Here is a tiny trained network, its code and every weight. The questions are about switching its units off for an input and a target symbol, where a switched-off unit gives its printed mean instead of its output.

import numpy as np


def w(rows, s, z=0):
    codes = np.array(rows[::2]) - 128.0
    scale = np.full(codes.shape[1], s)
    scale[-1] = z or s
    return codes * scale


def norm(h):
    return h / np.sqrt((h * h).mean(-1, keepdims=True) + 1e-5)


def f(y):
    return np.maximum(y, 0)


def softmax(a):
    e = np.exp(a - a.max(-1, keepdims=True))
    return e / e.sum(-1, keepdims=True)


def log_softmax(a):
    a = a - a.max(-1, keepdims=True)
    return a - np.log(np.exp(a).sum(-1, keepdims=True))


def net(x, mask):
    ids = ['βγεζηθλπψ'.index(c) for c in x.split()]
    T = len(ids)
    res = E[ids] + P[:T]
    r = norm(res)
    for j in range(3):
        rows = slice(3 * j, 3 * j + 3)
        q, k, v = (r @ M[0][rows].T for M in (Q, K, V))
        z = softmax(np.where(np.tri(T) > 0, q @ k.T / 3**0.5, -1e9)) @ v
        o = O[0][rows]
        res = res + np.where(mask[j], z, o[:, -1]) @ o[:, :-1]
    y = f(norm(res) @ A[0][:, :-1].T + A[0][:, -1])
    res = res + np.where(mask[3:7], y, B[0][:, -1]) @ B[0][:, :-1]
    return log_softmax(norm(res)[-1] @ U[:, :-1].T + U[:, -1])


Q, K, V, O, A, B = {}, {}, {}, {}, {}, {}
E = w([
[119,152,100,86,216],'β',
[81,149,149,117,149],'γ',
[145,135,117,66,192],'ε',
[183,140,127,89,189],'ζ',
[121,118,91,99,176],'η',
[144,113,102,68,184],'θ',
[151,124,252,93,137],'λ',
[129,113,171,114,106],'π',
[72,69,166,77,146],'ψ',
],0.024)
P = w([
[122,98,117,254,175],'0',
[151,133,95,59,119],'1',
[171,123,107,56,94],'2',
[123,148,86,73,107],'3',
[95,156,84,80,113],'4',
[75,147,76,89,105],'5',
[70,143,72,103,104],'6',
[74,146,67,114,108],'7',
[77,157,101,147,142],'8',
],0.0069)
Q[0] = w([
[146,75,165,185,103],'H0',
[143,171,112,124,111],'H0',
[67,110,140,215,77],'H0',
[159,122,68,35,107],'H1',
[115,85,103,142,194],'H1',
[165,124,47,61,142],'H1',
[56,142,167,221,78],'H2',
[232,204,143,77,76],'H2',
[155,150,4,185,205],'H2',
],0.021)
K[0] = w([
[158,128,131,115,88],'H0',
[162,192,99,160,88],'H0',
[108,177,66,69,47],'H0',
[132,84,215,131,214],'H1',
[108,28,103,158,158],'H1',
[144,113,159,215,196],'H1',
[71,196,204,84,55],'H2',
[253,144,81,185,42],'H2',
[67,189,30,183,226],'H2',
],0.02)
V[0] = w([
[247,46,155,4,91],'H0',
[100,189,90,51,192],'H0',
[88,186,227,56,92],'H0',
[66,167,126,20,106],'H1',
[137,115,132,141,130],'H1',
[200,231,217,170,186],'H1',
[85,60,238,136,70],'H2',
[158,103,100,171,105],'H2',
[102,117,127,199,149],'H2',
],0.022)
O[0] = w([
[135,142,2,183,83,131],'H0',
[159,156,177,194,172,255],'H0',
[148,74,80,126,196,126],'H0',
[137,95,148,107,218,169],'H1',
[125,135,121,127,122,130],'H1',
[60,75,134,217,108,143],'H1',
[47,136,180,150,136,69],'H2',
[141,186,131,137,128,3],'H2',
[149,149,142,163,101,52],'H2',
],0.023,0.0095)
A[0] = w([
[21,136,255,211,166,189],'N0',
[109,96,64,194,170,243],'N1',
[149,98,116,90,189,2],'N2',
[210,148,95,137,170,50],'N3',
],0.032,0.001)
B[0] = w([
[4,93,65,87,66,250],'N0',
[152,130,214,113,136,206],'N1',
[177,143,178,161,131,195],'N2',
[60,134,97,124,159,182],'N3',
],0.034,0.025)
U = w([
[2,119,111,126,61,88],'β',
[112,57,203,66,196,78],'γ',
[111,132,168,216,247,107],'ε',
[139,110,127,250,50,133],'ζ',
[155,200,184,87,99,208],'η',
[97,203,29,190,158,68],'θ',
[191,17,109,177,154,254],'λ',
[176,72,54,72,59,49],'π',
[184,114,74,73,216,210],'ψ',
],0.009,0.00088)

Each question gives the input, a string of symbols that net reads in full, and the target symbol t.
The units are the heads (3 rows each of Q, K, V and O) and the neurons (one row each of A and B). Each row of codes is followed by its name. A weight is (code - 128) times the scale printed after its matrix; where a second scale follows, it is the last column's (O, A, B and U).
mask holds one flag per unit, heads first, then neurons. A switched-off unit (its flag False) gives its mean, the last column of its rows in O or B, instead of its output. The means were averaged over made-up inputs and are rounded, as every weight is.
A unit's drop is (log p(t) with every unit on - log p(t) with that unit switched off) / (log p(t) with every unit on - log p(t) with every unit switched off).
The circuit of an input: a set's keep is (log p(t) with only the set's units on - log p(t) with every unit switched off) / (log p(t) with every unit on - log p(t) with every unit switched off). Starting from all 7 units, units are removed one at a time, each time the one whose removal leaves the highest keep (on an exact tie, the one counted first), for as long as the keep stays at least 0.8.
units of the circuit, in order: the units of the circuit, biggest drop first
most important unit: the unit with the biggest drop
k most important neurons: the k neurons with the biggest drops, biggest first
which heads matter: for each layer, one digit per head in row order, 1 if its drop is at least 0.15 and else 0, layers parted by /
input θ θ η γ η, target θ: which heads matter	100
input λ β θ ε, target λ: units of the circuit, in order	(N0 H1 H2)
input ζ θ η ψ θ π ζ λ β, target ζ: units of the circuit, in order	(H1 H2 N0)
input ψ π π ζ, target ψ: which heads matter	000
input θ λ β ψ π η π, target γ: 2 most important neurons	(N1 N3)
input ζ λ θ ε, target ζ: units of the circuit, in order	(H1 H2 N0)
input θ θ ε, target θ: which heads matter	100
input ε η ψ ζ η λ ζ θ, target ε: most important unit	H2
input η ψ γ ε ε, target η: units of the circuit, in order	(H0 H2)
input γ π γ θ η ζ η π, target γ: units of the circuit, in order	(H0 N1)
input ε γ η λ ζ γ ε η ζ, target ε: which heads matter	011
input γ π ζ θ ε λ η, target γ: which heads matter	101
input η ψ ε π θ η η ε θ, target η: which heads matter	111
input ψ λ λ η ζ θ, target ψ: which heads matter	000
input η θ λ η β, target η: most important unit	H0
input η π π ψ π, target ε: which heads matter	100
input ζ ε η ψ θ β ζ θ θ, target ζ: which heads matter	111
input ε θ ε, target ε: 2 most important neurons	(N0 N3)
input π ψ β η ζ, target π: which heads matter	110
input γ θ π ε η ζ η θ, target γ: units of the circuit, in order	(H0)
